In the rows, zero is written as 100.
Each row of numbers belongs to one of the things below and depends on some of the facts about them. Some rows are named. Which thing is each other row?

Known rows:
107,91,104,105,90,97,98,103,90,119,111,90,100,91,86,122,107,108,99,100,83,112,112,97,109,98,114,112,101,107,107,95,99,86,89,92,116,103,105,91,92 : stikigrem
101,100,100,98,93,106,102,99,99,106,99,100,95,99,95,98,99,101,103,95,93,98,100,99,99,105,100,96,104,97,102,99,104,104,105,100,105,100,98,90,103 : raflim
102,102,95,113,99,101,97,84,90,101,92,114,81,89,99,105,116,98,107,94,113,98,110,95,104,87,98,85,103,120,87,103,109,113,95,99,110,108,98,108,107 : fure
79,106,91,104,105,98,115,77,101,83,85,132,96,102,120,85,110,94,97,92,127,100,92,98,98,105,82,75,92,96,93,113,107,107,96,128,90,109,92,127,107 : klaston
109,112,99,84,98,106,99,110,98,98,92,84,100,91,107,103,95,99,98,105,102,103,105,108,98,103,101,94,108,100,87,92,100,101,94,94,95,119,103,85,94 : suste
94,106,102,97,101,105,94,102,99,100,99,87,97,97,100,98,98,102,98,106,100,100,101,102,102,98,101,99,106,103,97,93,100,99,106,87,98,102,107,95,101 : fadrom
83,109,99,108,99,94,99,96,107,74,79,109,103,104,100,83,101,81,107,103,102,79,91,99,88,102,91,101,100,91,99,99,109,121,146,95,96,91,88,117,113 : memi
102,98,100,94,96,102,103,104,97,105,100,102,102,102,96,100,96,99,104,96,92,100,99,97,97,108,100,101,99,92,103,103,99,104,101,102,102,98,97,92,101 : stula
100,99,102,97,93,107,103,99,97,106,99,101,97,97,95,97,96,101,103,95,91,97,99,99,99,105,101,97,103,95,101,98,104,104,105,99,105,99,98,91,107 : muklom
106,104,98,92,106,98,105,111,114,92,105,91,113,108,119,102,98,93,91,108,106,104,99,107,98,107,102,103,99,93,94,95,94,85,86,105,93,110,101,105,85 : zepligo
79,110,96,94,98,100,100,92,95,82,78,116,94,98,100,87,105,96,105,92,115,97,91,100,99,101,85,84,97,92,102,110,102,117,119,102,89,102,96,111,113 : muni
93,98,100,99,93,99,98,105,98,102,96,100,101,100,93,101,103,102,104,98,98,101,99,99,101,102,99,102,101,95,106,103,97,102,109,96,101,97,100,99,102 : stusa
103,98,106,101,103,111,93,90,101,101,99,95,95,108,89,105,100,94,102,90,92,104,93,98,110,103,107,98,95,88,114,102,88,96,112,83,96,84,104,106,102 : raskano
96,95,102,103,93,104,97,92,95,114,97,106,93,97,103,101,104,96,106,96,101,96,101,91,96,96,99,97,99,101,94,100,106,112,94,102,109,97,98,93,108 : luskon
95,100,104,97,97,104,91,97,78,127,115,85,95,85,104,120,118,119,96,110,108,117,119,94,113,96,108,104,110,124,90,93,98,83,70,93,111,115,116,86,96 : didrak
107,94,102,94,89,103,96,107,82,124,110,93,95,90,90,124,111,115,100,95,99,121,115,98,114,98,107,101,103,108,103,102,94,85,74,94,111,115,110,85,93 : drogustas
95,100,101,98,92,99,99,104,99,101,97,100,100,100,92,101,103,102,103,97,99,102,100,99,102,102,98,103,101,95,107,102,97,102,108,96,101,98,100,98,102 : lopla

How the things are related:
zenar: μ kletibi
vetrak: σ plebi; μ trebresto
treduris: σ vetrak; μ trebresto
rugar: σ skavu; μ stilogrol; ρ skavu
klaros: σ skazal; μ zotidra; φ plebi,tososkim,sanan; λ sipadin
plebi: σ guklo; μ trebresto; φ tososkim
boplobil: σ plaruk; μ nasuk; φ skimegre,tososkim
zabi: σ grorem; μ gudres; φ damun; λ suste
sovuk: σ bagi; μ dunaska; ρ damun
ziluk: μ raflim
zotidra: σ steki; μ stilogrol
trumiplur: σ gulok; μ grazor
gruplal: σ mura; μ boplobil
stula: σ flaskun; μ zitro
bregun: σ gramil; μ skatri; λ trebresto
sanan: μ draflalok
doba: σ skimegre; μ boplobil; λ netrun; ρ mura
namas: μ trebresto; φ damun,raskano
flusem: μ gavovil; φ tososkim
gulok: σ nastal; μ grazor; λ draflalok
pagur: σ lubon; μ boflan
fibisi: σ detru; μ luskon
voru: σ skatri; μ deple; λ stula
steplu: σ fopeklen; μ dunaska; λ febru
bagi: σ pori; μ dunaska; ρ fipin
suste: φ skubredal
sutan: σ boplobil; μ nasuk
skimegre: μ boplobil; φ tososkim; ρ mura
sipadin: σ trakur; μ vuzen; φ damun
fizane: σ novir; μ plovek; φ skavu
klotas: μ zotidra; φ tososkim; λ suste; ρ skazal
veskis: μ muklom; φ drikora; ρ rubom
flubi: σ trobragis; μ stilogrol; ρ trobragis
dabros: σ dunaska; μ suste; λ sipadin; ρ drarel
lopla: μ plebi
drogustas: σ kegufak; μ suste
plugoplus: σ pasom; μ sozen; ρ nulo
dugi: μ vetrak; λ pagur
memi: σ groge; μ zotidra; ρ skazal
guklo: σ namas; μ trebresto
pori: σ fure; μ dunaska
didrak: σ klotas; μ zotidra; φ skubredal,gramil,drogustas
flotu: σ fibisi; μ luskon; λ gudres
skatri: σ maler; μ deple
gufin: σ barim; μ dede
plaruk: σ gudres; μ nasuk; φ tososkim
flibror: σ zenar; μ kletibi; ρ zenar
klume: σ gruplal; μ boplobil; ρ doba
febru: σ gufin; μ dede; λ plaruk
flekle: φ tososkim
luskon: σ zego; μ deple
klaston: σ stedak; μ suste; λ plovek; ρ drogustas
muni: σ fipin; μ dunaska; ρ fopeklen,damun
klisas: σ ziluk; μ raflim; φ raskano; λ plovek; ρ ruskal
stafo: σ sipadin; μ vuzen; ρ trakur
drikora: μ lubon; φ tososkim; λ moskim
trobragis: σ zotidra; μ stilogrol
skazal: σ memi; μ zotidra; λ ruskal
groge: σ ditror; μ zotidra; φ suste; ρ didrak
flidrogol: σ posadrur; μ steki; ρ stikigrem
novir: σ lidre; μ plovek; λ plirer
zorem: σ netru; μ vetrak; λ ruskal
steki: μ stilogrol
grorem: σ skoskik; μ gudres; φ tososkim
nastal: μ grazor; φ dugi,sanan; λ fibisi; ρ trumiplur
tritru: μ sutan; φ rubom; λ draflalok
baklis: σ degun; μ muklom
refi: μ nasuk
ditror: σ tososkim; μ zotidra
drutuvor: μ netrun
skubredal: σ kletibi; μ deple
maler: σ luskon; μ deple; λ sipadin; ρ zego
damun: σ steplu; μ dunaska; λ ruskal
posadrur: σ stikigrem; μ steki
rubom: σ grazor; μ muklom; φ skubredal,tososkim
gifla: σ sutan; μ nasuk; λ trumiplur; ρ rofe
raskano: σ lopla; μ plebi
detru: μ luskon; φ skubredal,kegufak,tososkim
gavovil: σ drogustas; μ suste; φ netru
bravam: μ plaruk; φ nones
fure: μ dunaska
klibi: σ moze; μ sozen; φ grazor,rugar
droste: σ drutuvor; μ netrun; φ tososkim
skoli: σ zozok; μ netrun
pluski: σ pagur; μ boflan
kegufak: σ mafil; μ suste; φ drikora
skoskik: σ plodribe; μ gudres; ρ plodribe
fadrom: μ fizane; φ grorem
flove: σ soflil; μ pagur; φ tososkim; λ fizane
nones: σ pluski; μ boflan; φ tososkim
lidre: μ plovek
mugrosis: σ plirer; μ draflalok; φ trudran
topen: σ pluplom; μ baklis; φ sanan
stusa: σ drikora; μ lubon
dukla: σ tritru; μ sutan; φ tososkim; λ flidrogol
pefer: σ dukla; μ sutan; φ rubom,tososkim; λ netrun; ρ dukla
grazor: σ baklis; μ muklom; φ tososkim
fipin: σ vepli; μ dunaska; φ zepligo; ρ bagi
poplamu: μ refi; λ boflan
stofla: σ febru; μ dede; λ stula
plirer: σ sanan; μ draflalok; λ trumiplur
mesuk: σ trudran; μ stula
nulo: σ klibi; μ sozen; λ fibisi
stedak: σ dabros; μ suste; λ bravam
netrun: σ driskegrul; μ plovek
fopeklen: σ muni; μ dunaska; φ flusem,ditror; λ netrun
skuplik: μ zitro; ρ flaskun
soflil: μ pagur
stodrin: σ flatol; μ skatri; ρ flatol,bretu
mura: σ doba; μ boplobil
skibur: σ gavovil; μ suste
dunaska: μ suste
barim: μ dede; ρ stofla
plodribe: μ gudres
skavu: σ flubi; μ stilogrol
degun: σ veskis; μ muklom
kletibi: σ voru; μ deple
gudres: σ refi; μ nasuk
mafil: σ klaston; μ suste
pasom: μ sozen
vepli: σ sovuk; μ dunaska; φ fipin,grorem
dede: μ moskim
lubon: μ boflan
flaskun: σ skuplik; μ zitro; φ skubredal,tososkim
zego: μ deple
tososkim: σ didrak; μ zotidra
ruskal: σ klisas; μ raflim
vuzen: μ flekle
driskegrul: σ fizane; μ plovek; λ nasuk
zepligo: σ stusa; μ lubon; φ flusem,pefer; λ bravam
stagu: σ dugi; μ vetrak; λ vuzen
trudran: μ stula; ρ mesuk
stikigrem: μ steki
moze: σ plugoplus; μ sozen
netru: σ stagu; μ vetrak; φ raskano
zozok: σ droste; μ netrun; ρ skoli
pluplom: μ baklis; φ drogustas
deple: φ trakur,tososkim
trakur: μ vuzen; φ tososkim
zeskon: σ flove; μ pagur
bretu: σ bregun; μ skatri; φ raskano,klisas
rofe: σ gifla; μ nasuk; φ raskano,tososkim
drogrofluk: μ skatri; φ drogustas; λ flaskun
flatol: σ kofli; μ skatri; ρ gramil
sozen: σ stula; μ zitro
kofli: σ bretu; μ skatri; φ klisas; λ skatri; ρ gramil
gramil: σ drogrofluk; μ skatri
drarel: σ skibur; μ suste

Which thing is each row?
No name comes twice in this set of rows, the named rows included.
111,98,91,115,105,95,112,87,109,97,102,115,93,100,114,105,110,91,96,94,114,102,107,102,101,94,99,87,96,109,88,103,108,101,82,119,106,112,92,119,94  stedak
106,98,96,109,98,98,114,100,114,96,107,109,103,107,107,97,101,98,93,96,101,102,102,105,101,108,100,96,99,96,102,100,103,93,98,113,102,104,95,112,93  poplamu
94,96,101,99,92,98,99,104,102,103,97,101,101,102,97,102,103,99,103,97,99,103,98,97,100,99,99,102,98,93,106,103,99,100,104,98,102,96,100,99,102  fibisi
89,107,99,96,93,105,94,111,112,83,88,114,100,115,96,76,98,95,109,96,129,90,88,100,98,101,80,88,107,88,102,112,95,122,125,99,86,92,97,108,114  trudran
132,104,100,111,106,114,90,118,158,76,105,105,100,144,118,70,85,77,103,98,152,82,86,111,95,83,83,84,112,90,84,108,90,125,107,97,83,89,98,119,99  kofli
102,92,98,102,96,93,111,105,116,97,103,105,109,110,109,102,101,92,94,95,101,104,94,103,96,104,100,102,92,86,105,102,98,91,92,113,99,100,95,108,91  flotu
61,110,99,87,96,103,100,98,90,86,84,115,104,106,96,76,101,109,103,96,116,98,86,98,102,116,78,88,99,84,112,115,95,107,127,106,79,95,100,110,119  klume
104,93,105,100,93,103,96,103,82,125,116,95,97,91,86,119,109,121,99,98,94,118,114,96,114,103,108,104,103,112,106,101,95,83,82,97,111,106,108,87,95  plodribe
65,111,97,90,124,98,95,83,83,85,90,113,98,93,103,67,89,119,97,109,116,91,86,100,99,94,77,89,96,112,96,110,103,111,108,110,76,91,109,102,124  skimegre
99,102,101,96,117,94,92,103,93,95,107,88,104,94,93,91,87,115,95,111,90,95,98,106,99,90,100,111,100,112,101,97,99,96,99,95,90,93,108,91,103  grorem
48,114,101,78,104,111,95,85,77,99,84,113,95,94,112,78,106,119,99,101,134,109,88,94,108,108,73,77,98,97,97,112,93,103,97,108,75,106,115,103,124  veskis
105,101,101,97,97,107,99,103,92,104,103,102,102,101,90,99,99,106,104,99,93,97,103,98,100,111,100,102,105,97,100,101,100,102,111,102,102,98,96,92,103  sutan
70,121,92,116,140,101,114,79,97,93,65,136,94,110,124,81,106,69,98,93,126,93,85,112,83,97,95,88,104,108,91,104,113,104,92,123,116,99,71,138,98  dabros
111,89,103,107,89,93,97,108,97,117,108,86,101,91,89,125,107,98,101,101,76,107,110,97,101,97,119,117,98,104,108,91,100,88,93,88,119,100,101,89,89  zenar
79,110,95,101,99,102,100,85,91,83,77,120,88,94,102,85,109,94,106,95,122,93,94,98,98,96,83,80,99,101,95,109,106,120,116,103,93,103,96,116,116  sovuk

Now the same things, written a new way:
Some rows with their names:
124,110,76,114,101,82,95,114,108,97,122,110,103,93,102,123,92,112,87,113,87,95,106,107,87,77,116,96,121,107,86,105,79,93,107,90,85,123,92,58,99,126,93,111,95,100,116,93,90,91,90,97 : fizane
114,79,103,106,100,94,101,106,115,94,138,96,115,96,113,114,106,113,96,114,109,84,113,121,98,87,123,91,111,91,77,116,80,93,135,93,86,113,103,74,97,100,74,110,101,93,138,78,97,97,99,92 : flove
122,92,92,109,97,92,98,119,112,95,134,99,103,97,114,109,105,110,98,112,110,95,112,121,90,84,120,90,109,97,81,108,76,89,118,90,84,115,96,68,92,108,79,115,97,96,137,82,94,91,94,91 : nones
115,81,100,116,96,87,103,109,112,109,136,97,108,95,106,113,101,114,89,112,101,87,105,113,87,84,122,90,117,96,81,109,76,90,121,95,90,120,105,66,97,103,79,113,100,94,129,82,99,94,95,90 : detru
124,87,89,115,108,88,103,102,114,88,122,103,114,92,100,132,95,113,79,108,84,78,106,107,105,84,120,88,120,107,81,112,80,102,108,90,87,123,92,66,111,118,91,116,105,96,126,85,97,89,104,102 : luskon
121,93,93,112,104,91,91,97,106,78,128,105,125,98,105,139,94,105,92,116,88,79,111,114,96,84,111,90,119,87,85,115,74,110,121,100,87,128,89,72,95,110,87,117,102,100,119,85,92,93,94,103 : namas
124,102,94,103,102,92,94,106,112,76,126,109,117,97,111,132,92,111,89,111,98,86,118,115,95,82,111,96,115,94,83,112,76,104,125,95,85,125,89,72,101,115,88,110,98,99,122,87,88,92,90,101 : gavovil
123,63,92,118,96,86,95,103,110,110,134,102,113,92,104,130,99,112,79,103,74,75,96,104,104,80,119,89,124,93,79,110,72,110,114,96,74,115,96,62,98,109,79,109,110,90,122,75,105,96,101,104 : didrak
122,103,86,113,97,91,90,109,104,84,125,107,106,94,105,123,98,100,96,114,96,94,118,111,83,79,117,93,125,95,85,109,74,96,113,89,82,127,83,66,87,122,89,118,95,100,110,94,90,89,90,95 : sipadin
131,123,97,92,103,77,91,112,93,79,121,110,132,89,102,118,109,105,107,101,98,93,98,121,117,87,124,104,129,110,83,115,78,89,101,78,96,109,98,61,93,116,71,125,114,110,118,71,97,86,110,92 : mura
123,91,87,114,99,90,101,117,107,93,127,100,103,98,115,118,97,117,91,110,105,92,109,120,95,85,126,89,111,102,73,112,80,95,120,93,92,118,100,69,96,107,81,110,94,92,132,79,93,88,94,94 : plebi
126,86,117,94,102,99,104,106,125,85,140,111,105,88,113,115,101,107,84,110,95,82,114,109,106,96,124,99,119,92,75,119,80,97,131,82,44,107,87,71,99,117,72,110,108,100,140,78,101,99,102,102 : stofla
98,110,72,123,155,98,86,112,155,103,127,71,100,112,88,122,104,112,124,151,91,82,129,120,64,71,92,79,89,92,103,95,84,102,140,80,89,148,85,97,154,115,110,107,101,76,156,138,68,85,107,57 : muni
125,97,90,106,107,90,94,109,116,92,126,102,109,93,103,121,103,105,93,111,92,88,111,113,99,80,118,94,116,101,86,112,80,97,113,85,75,117,89,66,102,117,88,113,106,98,129,87,95,94,100,98 : ziluk
138,94,136,140,110,107,91,87,136,106,119,118,136,125,81,114,99,64,57,144,110,103,106,124,64,72,141,87,103,116,89,130,99,57,110,70,129,120,115,84,63,115,139,122,109,94,129,76,98,101,85,155 : stodrin
124,97,91,107,103,91,93,110,116,90,127,104,110,93,104,120,102,104,91,110,93,87,112,113,99,79,118,94,116,100,83,113,78,98,115,86,76,115,90,67,100,119,85,114,105,97,129,87,95,94,102,96 : gufin
118,92,96,110,99,89,94,111,114,101,132,102,109,95,107,115,101,109,94,114,99,89,111,116,90,82,118,93,117,97,82,109,77,95,126,91,84,118,98,68,95,112,81,112,99,96,128,84,98,94,95,95 : klibi

Name these rows:
No name comes twice in this set of rows, the named rows included.
122,133,112,89,118,80,95,97,100,65,123,99,156,94,98,118,117,107,118,112,105,85,100,131,122,92,127,102,127,109,85,123,88,83,115,73,118,112,110,78,112,106,72,134,121,113,128,71,97,86,129,88  doba
129,89,72,122,109,85,85,115,99,97,117,107,103,93,101,133,92,107,93,110,79,87,103,104,97,84,121,91,126,108,74,111,80,105,105,80,85,129,88,65,98,128,90,117,103,89,113,89,88,81,95,94  gudres
125,79,97,118,108,85,90,109,114,102,132,98,116,99,105,132,98,115,91,108,86,84,106,112,99,75,110,93,115,96,83,109,71,109,126,94,92,125,98,72,107,104,84,109,111,87,122,79,97,97,98,100  vepli
126,74,88,112,91,93,97,118,108,97,134,101,101,93,116,119,100,113,90,104,100,86,110,117,99,85,122,90,108,97,77,110,72,105,119,97,73,114,92,63,85,109,76,108,99,93,133,73,99,94,94,96  trakur
138,69,73,124,97,96,98,127,106,85,122,82,103,101,109,128,104,111,97,105,107,87,110,128,113,94,121,76,95,106,72,117,71,110,95,86,93,119,88,73,90,103,81,124,107,88,156,66,93,84,108,91  tososkim
125,96,76,118,98,86,102,114,105,97,118,105,103,92,99,123,96,109,85,106,89,92,111,107,90,76,121,90,125,115,83,107,79,94,100,88,93,124,90,58,100,125,95,116,94,97,116,93,94,85,97,91  skatri
124,117,78,105,98,88,94,120,112,89,123,111,100,94,105,116,98,110,90,112,99,96,112,114,88,76,121,95,113,110,84,106,81,88,108,88,84,118,91,58,96,125,91,109,95,103,126,92,90,92,90,95  netrun
114,136,54,107,89,82,83,117,103,93,116,100,115,100,94,108,112,101,104,111,106,91,114,130,79,47,117,88,99,119,105,105,80,85,96,102,106,114,94,50,95,112,99,107,94,109,123,96,92,96,95,90  flidrogol
129,84,95,116,103,90,94,124,118,96,130,94,110,97,113,124,100,110,97,109,103,92,113,121,97,81,117,90,110,99,81,103,77,96,119,93,87,118,92,73,98,109,81,112,105,89,135,74,96,91,100,92  flusem
112,84,102,95,94,100,101,107,117,91,132,96,116,98,115,107,113,106,100,108,115,78,120,125,93,75,127,92,108,98,76,119,83,90,138,90,83,108,101,69,101,102,76,109,99,95,135,79,100,99,104,89  zepligo
145,73,134,139,98,111,90,88,131,107,121,121,128,121,87,122,93,65,43,135,100,97,106,115,71,68,144,87,108,112,83,134,94,72,110,77,106,115,108,77,56,116,136,116,110,92,125,67,103,106,79,167  flatol
129,109,72,118,102,77,89,125,118,99,124,104,106,99,110,126,91,120,91,110,98,97,107,118,97,73,119,93,105,109,89,96,78,92,101,103,94,121,94,63,100,116,88,101,103,97,135,79,90,92,92,97  suste
120,51,129,114,120,96,112,97,120,102,135,96,116,90,100,126,100,110,83,109,78,76,103,97,106,106,120,89,139,94,71,117,79,100,126,71,73,123,95,82,116,114,78,130,115,85,127,80,102,89,117,92  drogrofluk

